Here is a tiny trained network, its code and every weight. The questions are about switching its units off for an input and a class, where a switched-off unit gives its printed mean instead of its output.

import numpy as np


def w(rows, s, z=0):
    codes = np.array(rows[::2]) - 128.0
    scale = np.full(codes.shape[1], s)
    scale[-1] = z or s
    return codes * scale


def norm(h):
    return h / np.sqrt((h * h).mean(-1, keepdims=True) + 1e-5)


def f(y):
    return y / 2 * (1 + np.tanh(0.7978845608 * (y + 0.044715 * y**3)))


def log_softmax(a):
    a = a - a.max(-1, keepdims=True)
    return a - np.log(np.exp(a).sum(-1, keepdims=True))


def net(x, mask):
    res = np.array(x, float).reshape(1, 5) / 4 @ E
    u = 0
    for l in range(2):
        y = f(norm(res) @ A[l][:, :-1].T + A[l][:, -1])
        res = res + np.where(mask[u : u + 16], y, B[l][:, -1]) @ B[l][:, :-1]
        u += 16
    return log_softmax(norm(res)[-1] @ U[:, :-1].T + U[:, -1])


A, B = {}, {}
E = w([
[188,183,87,121,251],'x0',
[169,86,171,54,108],'x1',
[25,24,101,15,87],'x2',
[106,230,164,103,175],'x3',
[57,145,222,125,221],'x4',
],0.0015)
A[0] = w([
[114,50,162,118,97,136],'0.n1',
[85,172,28,171,211,131],'0.n2',
[135,225,236,170,144,101],'0.n3',
[124,59,118,35,189,104],'0.n4',
[66,109,187,75,40,111],'0.n5',
[154,111,160,127,120,145],'0.n6',
[106,253,165,178,218,176],'0.n7',
[253,98,142,68,96,119],'0.n8',
[48,64,159,143,205,4],'0.n9',
[106,58,189,114,44,97],'0.n10',
[63,121,56,130,55,139],'0.n11',
[70,64,186,62,157,74],'0.n12',
[211,174,68,249,94,31],'0.n13',
[80,179,98,132,102,108],'0.n14',
[132,64,127,197,187,135],'0.n15',
[127,187,72,195,103,78],'0.n16',
],0.0041,0.0013)
B[0] = w([
[29,147,93,108,111,165],'0.n1',
[229,41,118,113,136,178],'0.n2',
[148,174,220,204,117,197],'0.n3',
[112,132,173,161,185,163],'0.n4',
[121,43,87,110,59,185],'0.n5',
[90,144,141,158,128,137],'0.n6',
[151,113,234,114,3,250],'0.n7',
[97,230,134,159,171,168],'0.n8',
[160,161,77,177,173,136],'0.n9',
[70,55,110,119,73,184],'0.n10',
[97,134,213,103,119,173],'0.n11',
[87,93,69,160,160,166],'0.n12',
[29,69,96,139,164,194],'0.n13',
[154,129,155,81,126,129],'0.n14',
[175,140,171,106,114,142],'0.n15',
[121,109,127,85,192,145],'0.n16',
],0.0035,0.0024)
A[1] = w([
[90,164,85,158,214,238],'1.n1',
[124,133,130,52,163,227],'1.n2',
[96,66,134,148,229,35],'1.n3',
[134,122,89,192,107,181],'1.n4',
[107,68,231,113,113,34],'1.n5',
[167,154,167,21,61,230],'1.n6',
[121,113,112,143,109,28],'1.n7',
[53,91,82,105,44,87],'1.n8',
[185,88,95,219,80,255],'1.n9',
[132,95,3,105,122,76],'1.n10',
[190,213,172,80,197,60],'1.n11',
[203,159,142,72,172,146],'1.n12',
[52,84,195,98,123,15],'1.n13',
[88,81,176,169,166,85],'1.n14',
[105,205,181,162,97,231],'1.n15',
[86,86,93,192,189,245],'1.n16',
],0.0046,0.0008)
B[1] = w([
[158,201,87,103,107,142],'1.n1',
[165,158,109,139,113,146],'1.n2',
[155,190,136,114,166,146],'1.n3',
[88,150,140,98,157,149],'1.n4',
[136,179,74,145,118,186],'1.n5',
[142,194,75,173,166,175],'1.n6',
[115,120,163,104,125,124],'1.n7',
[105,76,217,140,85,255],'1.n8',
[111,129,94,12,196,189],'1.n9',
[169,205,181,174,137,193],'1.n10',
[65,126,113,152,61,183],'1.n11',
[71,84,81,181,66,156],'1.n12',
[132,117,40,129,80,182],'1.n13',
[175,181,98,116,122,156],'1.n14',
[182,159,199,142,148,196],'1.n15',
[122,205,145,2,157,181],'1.n16',
],0.0036,0.0024)
U = w([
[125,204,85,30,239,171],'0',
[155,192,1,188,82,105],'1',
[115,96,112,173,160,2],'2',
[204,207,248,245,95,195],'3',
[13,34,150,70,28,187],'4',
[242,46,92,144,182,77],'5',
],0.0089,0.0056)

Each question gives the input, the list of numbers given to net, and the class t.
The units are the neurons (one row each of A and B). Each row of codes is followed by its name. A weight is (code - 128) times the scale printed after its matrix; where a second scale follows, it is the last column's (A, B and U).
mask holds one flag per neuron, layer by layer. A switched-off neuron (its flag False) gives its mean, the last column of its row in B, instead of its output. The means were averaged over made-up inputs and are rounded, as every weight is.
A unit's drop is (log p(t) with every unit on - log p(t) with that unit switched off) / (log p(t) with every unit on - log p(t) with every unit switched off).
The circuit of an input: a set's keep is (log p(t) with only the set's units on - log p(t) with every unit switched off) / (log p(t) with every unit on - log p(t) with every unit switched off). Starting from the 12 units with the biggest drops (on a tie, the unit counted first), units are removed one at a time, each time the one whose removal leaves the highest keep (on an exact tie, the one counted first), for as long as the keep stays at least 0.8.
units of the circuit, in order: the units of the circuit, biggest drop first
top k neurons: the k neurons with the biggest drops, biggest first
top k neurons in layer l: the k neurons of layer l with the biggest drops, biggest first
drop when u is switched off: that unit's drop, to one decimal
input [1,2,2,0,-6], class 3: units of the circuit, in order : [1.n10 0.n7]
input [3,-6,5,0,-8], class 0: top 3 neurons in layer 0 : [0.n7 0.n3 0.n10]
input [8,-3,2,0,4], class 3: units of the circuit, in order : [0.n7]
input [5,-1,0,1,-8], class 0: units of the circuit, in order : [0.n13 0.n7 1.n16]
input [3,-7,-8,-7,2], class 5: units of the circuit, in order : [0.n2 1.n9]
input [8,-7,-4,-3,0], class 5: top 2 neurons : [0.n2 0.n7]
input [-3,5,-8,0,-6], class 0: units of the circuit, in order : [0.n13 1.n9]
input [-3,0,-2,2,-7], class 4: top 3 neurons in layer 0 : [0.n13 0.n9 0.n11]
input [3,-5,4,8,-4], class 1: top 4 neurons : [1.n6 1.n8 1.n12 0.n2]
input [3,4,-8,-1,-8], class 0: top 2 neurons : [0.n13 1.n9]
input [5,8,-2,-3,-6], class 1: top 2 neurons in layer 1 : [1.n12 1.n11]
input [-2,-6,3,6,-1], class 1: top 2 neurons in layer 1 : [1.n6 1.n5]
input [7,7,3,6,-6], class 1: top 2 neurons : [1.n12 1.n11]
input [7,7,-1,5,-6], class 1: units of the circuit, in order : [1.n12]
input [6,0,1,1,2], class 3: top 2 neurons : [0.n7 0.n5]
input [1,5,-2,-2,-4], class 0: drop when 1.n5 is switched off : 0.0
input [-5,-6,-6,-5,-4], class 0: drop when 1.n9 is switched off : 0.1
input [6,-8,-4,-2,-5], class 0: drop when 1.n9 is switched off : 0.2
input [8,-3,-5,-8,-4], class 0: drop when 0.n13 is switched off : 0.3
input [-6,6,-6,-6,-8], class 4: top neuron : [1.n9]
